[ -4  19   3 -13  39   2  -1   6  17   9  34 -13  12 -17   6  -5   2  -3
  -9  -8  -2   1  -3  11 -21   3 -31   7  -8   4  12  -5   2  -1 -27   8
   2 -21  20  -5   5  -5 -29  19   3 -22 -52   6 -23  10  -7   3   3  22
   4  -9  -6   1  23   2   9 -10  17  -2  -6 -46   0  17  -1  12   7  20
 -26 -15  27   2  -2   2 -11  11  26   2  22  19 -28 -18   9   3  18   9
  10 -13  32  16  11 -14  17   2   5 -56]
Rosi
[  8  19   8 -24  -3  -2  -7   9  -5   1  26   3  16 -24   6   9   1   8
   5   9  -2  -9 -14  12 -11   2  26  16  -9 -11  14   8   0  23 -25   2
   0 -13  -2  -8  10   2 -34  10  31 -28 -36   7 -25 -13   1 -15   7  21
  -6   6   1  11   5   2   2   4  13 -27  14  -2  14  17  18  19   9  34
 -16   0  19 -12   2   1 -17  15  24  16  23   0 -21   7  -2 -10  15  13
  -5   4  -1   3   0  -3  13 -20   9 -48]
Rosi
[-11   0   5 -21  -6  -6  -6   8 -25   1   0  15   6 -13  -4   7   8   8
   4 -20   5 -11 -10   2   7  -2  23  14  -1  -9   3   3   0  10 -26  -5
   2   1  -6 -31   1  -6 -11  -6  20 -10   0  -5  -6  -9   0 -23  -2   0
   2  15  -5   4  -4  -8  11  15   0 -16   6  36  -6   1  22  13  -1   7
   5  13   4 -25  -4  16 -27  -2  -4  14   4  -1 -10  17 -21 -14  11  11
   2  15 -24   7  13   8  -4 -11   4 -17]
bur
[-12  -2  16  -3  10   6   0   1  -6  -7   3   3   9   9  -1 -18   7   9
  13 -15  -7  -6  -4   8  -6 -13 -10  12   4  -9  14  -1   2  -5  -8  -3
   3 -13  -4  -4   6   6  -4 -24  15   9   2  12 -16   4 -12 -23   2   4
  -5   1  -1 -23   5  -5   2  -2  -8   3   5   1  11  15   0   6  -6  14
 -11 -12   1  -1   3   8 -24  -5   5   3  10  -8  -2   2   3 -15   6   5
  -1  -2   1   6  14   5   3 -11 -13 -18]
bur
[ -2  16  20 -27  16  16 -19  15 -15  17  59  -4  26  -3   9 -12  25  19
  -1 -21 -19  17 -17  19 -30  -2 -64  12  -4   2  53   1   5  -8 -71  17
  10 -33  13 -28  31  14 -37   6  17   1 -65  -5 -39   0 -49 -24  17  34
  -5  -9 -11 -26  23   6  15   4  15 -24  -6 -47   7  36  -5  35  -7  45
 -45   9  24  -7  -5  15 -45   7  36  30  27  15 -47 -14  -9 -18  44  21
  13   5  50  17  26 -11  43  -3 -11 -71]
Rosi
[ -5  11  -3  -9   3  -5  -1   5   3  10  14  -2  11  -9   4   1   7   6
  -1   2   3  -4  -2  16  -6   7 -12   8  -4   0   7   2  -2   8 -16  -9
  -7 -11  15  -7   5  -1 -15   9  10 -11 -23  -5 -15  -2  -9   0   3   9
   8  -3  -5  10   9   7  10  -4  13  -5  11 -22   2  14   1  14   4   2
 -17  -9   9  -3  -6  -1  -7   7  18   7   8   4 -19  -2  -3   3  14   7
   5  -5  13   2   7  -8   4   1   4 -33]
Rosi
[ 13   2   3   6 -13  -3   3   2  12  -6  14   1   3 -24   7  21 -19  -5
 -27  26   7  10   3   8  -5   4  25   1   8  -2  -9   9  -9  10  -4   7
   8  -3   5  14  -1  -6  -7  31   2 -19 -30   3   1 -10  24   9   7   9
  -6  -1  -3  26   6  -2 -14  -3  17 -24   7 -17   4   7  18  -3  17   5
  -2  -1   0  12   0 -12  19   1  23  -1  13   6  -8   2   7  13   3  -1
  -9   9   9  -4 -24  -6  12  -2  23  -1]
Rosi
[-44  20  -2  -8  10 -13 -10  11  -6  11  15 -19   7  18   1 -12  24  17
  15 -27   0   4  -5 -15  -1   7 -71 -12  -5   6   6 -17   3 -18 -28  -6
 -16 -17  36 -24  -2   3  11   1 -30   3  -8 -11  -7  37 -22  22  -8   2
  17  -9  -4 -19  14   8  17  -4   3  38  -8 -40 -14  -2 -32   2 -20 -10
 -24 -16  -4 -11 -12  13 -13  -2 -11  -1  10  13 -16 -22  -8  -4   4   0
  14 -11  16   9  15  -9 -11  16  -5 -21]
bur
[-18   3  -4   5   4   1  -3   3   6  11  13  -6  -2  13   2  -7  10   7
   1 -10 -20   1   3 -13  -1  -4 -41 -14  -6   7  13  -5   9  -8 -12  -4
  -4  -4  18 -12   3   1  -3   0 -22  10 -11 -19  -5  19 -15  10  -3   0
   9  -8  -9 -15   9   5   8 -10   5  24  -7 -30 -14   1 -20   1  -8  -3
 -18  -6   4   0 -11   1  -6  12   4  -3  -3   8 -11  -4  -6   0   6   4
  13  -9  14   6   4  -4  -2  17  -4 -15]
bur
[-30  11  -4 -15  10 -13 -13   7 -21  16 -11 -14   0   5  -9 -16  20  21
  23 -31   9 -13 -16 -14   6  -2 -44  -5 -12 -13   0 -10   7  -4 -21 -18
 -21  -9  16 -45   7   2  -2 -16  -5   5   9  -4   0  38 -23  -5 -14  -5
  20 -21   6 -15   9  -1  32  17   2  36 -10  15  -7  -3 -10 -21 -16 -15
  -4   4  13 -27 -10  25 -33   3 -14  -3  -4  -2  -7   7 -11 -15  15  18
  29   7 -21   9  28   5 -23   7  -3 -21]
bur
